Below is a small trained network, with its code and all its weights. Each question gives an input and a target symbol and asks what happens when units are switched off, that is, made to give their printed mean instead of their output.

import numpy as np


def w(rows, s, z=0):
    codes = np.array(rows[::2]) - 128.0
    scale = np.full(codes.shape[1], s)
    scale[-1] = z or s
    return codes * scale


def f(y):
    return y / 2 * (1 + np.tanh(0.7978845608 * (y + 0.044715 * y**3)))


def softmax(a):
    e = np.exp(a - a.max(-1, keepdims=True))
    return e / e.sum(-1, keepdims=True)


def log_softmax(a):
    a = a - a.max(-1, keepdims=True)
    return a - np.log(np.exp(a).sum(-1, keepdims=True))


def net(x, mask):
    ids = ['αβγδεηθλω'.index(c) for c in x.split()]
    T = len(ids)
    res = E[ids] + P[:T]
    q, k, v = (res @ M[0].T for M in (Q, K, V))
    z = softmax(np.where(np.tri(T) > 0, q @ k.T / 2**0.5, -1e9)) @ v
    res = res + np.where(mask[0], z, O[0][:, -1]) @ O[0][:, :-1]
    y = f(res @ A[0][:, :-1].T + A[0][:, -1])
    res = res + np.where(mask[1:17], y, B[0][:, -1]) @ B[0][:, :-1]
    return log_softmax(res[-1] @ U[:, :-1].T + U[:, -1])


Q, K, V, O, A, B = {}, {}, {}, {}, {}, {}
E = w([
[175,127,81,149],'α',
[92,107,170,132],'β',
[102,61,176,143],'γ',
[141,4,190,129],'δ',
[109,138,172,97],'ε',
[96,120,157,118],'η',
[168,119,58,135],'θ',
[85,148,149,114],'λ',
[107,125,170,109],'ω',
],0.019)
P = w([
[10,143,126,89],'0',
[209,145,226,205],'1',
[161,16,122,73],'2',
[199,154,235,224],'3',
[163,7,124,68],'4',
[193,154,230,230],'5',
[162,1,130,72],'6',
[189,157,219,229],'7',
[160,7,127,73],'8',
[189,155,222,230],'9',
[162,5,129,72],'10',
[188,162,225,228],'11',
],0.0079)
Q[0] = w([
[8,78,172,4],'H1',
[207,123,149,87],'H1',
],0.022)
K[0] = w([
[2,136,213,75],'H1',
[122,70,142,153],'H1',
],0.018)
V[0] = w([
[70,2,98,248],'H1',
[35,159,58,180],'H1',
],0.017)
O[0] = w([
[9,98,109,218,254],'H1',
[60,191,202,76,140],'H1',
],0.015,0.0038)
A[0] = w([
[188,128,109,131,64],'N1',
[157,220,123,131,165],'N2',
[69,97,108,133,141],'N3',
[180,119,140,157,76],'N4',
[91,60,45,71,130],'N5',
[98,123,224,137,119],'N6',
[158,252,134,226,195],'N7',
[134,158,4,106,79],'N8',
[95,117,168,64,16],'N9',
[66,53,119,43,68],'N10',
[140,115,148,62,2],'N11',
[184,172,229,144,203],'N12',
[107,193,23,59,102],'N13',
[92,105,98,174,52],'N14',
[130,203,240,182,164],'N15',
[200,205,252,185,68],'N16',
],0.013,0.0097)
B[0] = w([
[126,136,55,159,129],'N1',
[156,107,210,128,155],'N2',
[200,142,110,100,215],'N3',
[112,173,155,81,136],'N4',
[111,129,69,123,164],'N5',
[146,179,169,120,241],'N6',
[148,63,126,88,186],'N7',
[114,165,217,168,138],'N8',
[104,64,103,243,191],'N9',
[162,149,92,145,189],'N10',
[55,149,75,68,160],'N11',
[86,125,208,115,234],'N12',
[79,160,61,92,134],'N13',
[77,137,178,106,214],'N14',
[149,95,78,145,247],'N15',
[136,139,3,134,184],'N16',
],0.028,0.014)
U = w([
[141,118,71,175,94],'α',
[169,128,123,212,71],'β',
[116,103,254,185,123],'γ',
[56,110,151,129,47],'δ',
[104,122,92,140,28],'ε',
[122,161,142,166,158],'η',
[158,121,177,237,55],'θ',
[151,57,115,154,255],'λ',
[86,130,125,221,139],'ω',
],0.0075,0.0056)

Each question gives the input, a string of symbols that net reads in full, and the target symbol t.
The units are the heads (2 rows each of Q, K, V and O) and the neurons (one row each of A and B). Each row of codes is followed by its name. A weight is (code - 128) times the scale printed after its matrix; where a second scale follows, it is the last column's (O, A, B and U).
mask holds one flag per unit, heads first, then neurons. A switched-off unit (its flag False) gives its mean, the last column of its rows in O or B, instead of its output. The means were averaged over made-up inputs and are rounded, as every weight is.
A unit's drop is (log p(t) with every unit on - log p(t) with that unit switched off) / (log p(t) with every unit on - log p(t) with every unit switched off).
The circuit of an input: a set's keep is (log p(t) with only the set's units on - log p(t) with every unit switched off) / (log p(t) with every unit on - log p(t) with every unit switched off). Starting from the 12 units with the biggest drops (on a tie, the unit counted first), units are removed one at a time, each time the one whose removal leaves the highest keep (on an exact tie, the one counted first), for as long as the keep stays at least 0.8.
units of the circuit, in order: the units of the circuit, biggest drop first
most important unit: the unit with the biggest drop
top k neurons: the k neurons with the biggest drops, biggest first
drop of u: that unit's drop, to one decimal
input λ θ α, target ω: top neuron	[N8]
input ε α γ β ε γ δ δ ε, target δ: units of the circuit, in order	[H1; N12; N11]
input α γ γ γ λ δ η λ θ δ, target δ: units of the circuit, in order	[N14; H1; N5]
input ε γ η γ η ε δ, target δ: top 2 neurons	[N11; N12]
input ε β λ γ β, target δ: units of the circuit, in order	[H1; N11; N12]
input λ ε β α λ β ε δ α, target ω: units of the circuit, in order	[N5; N8; H1]
input θ γ θ λ γ λ α γ λ ε ε, target α: top 2 neurons	[N12; N5]
input θ λ ε, target α: units of the circuit, in order	[N1; H1]
input θ λ ω λ γ ω η, target α: top 4 neurons	[N12; N5; N7; N2]
input θ θ ω λ λ λ α γ, target γ: units of the circuit, in order	[N16; H1]
input λ ε λ α λ θ λ λ θ λ λ γ, target γ: units of the circuit, in order	[H1; N16; N10]
input β λ γ λ α ε, target λ: top 4 neurons	[N12; N7; N3; N2]
input ε γ γ γ γ ε λ λ η, target δ: top 2 neurons	[N11; N12]
input ω λ β δ λ ε λ, target γ: units of the circuit, in order	[N16]
input ε λ λ ω λ β, target λ: top 3 neurons	[N16; N14; N6]
input θ θ λ λ λ λ γ, target α: units of the circuit, in order	[N12; N10]
input γ λ λ ε, target λ: top 2 neurons	[N15; N7]
input γ α λ α β, target η: top 2 neurons	[N14; N3]
input γ λ λ λ λ η, target λ: top 2 neurons	[N14; N7]
input η λ γ γ α λ γ γ λ λ λ, target θ: top neuron	[N16]
input γ λ λ, target η: top 2 neurons	[N14; N3]
input λ λ η λ γ β ω, target ω: top 4 neurons	[N9; N16; N12; N11]
input λ ε δ ε θ λ θ, target ω: top 2 neurons	[N5; N8]
input λ β ε α ε λ γ η ω ε η λ, target λ: drop of N6	0.2
input λ ω β λ λ λ γ λ η λ λ η, target λ: drop of N2	0.1
input θ γ λ, target α: drop of N16	-0.5
input λ λ γ, target ω: drop of H1	1.5
input ε λ β λ, target λ: most important unit	N16
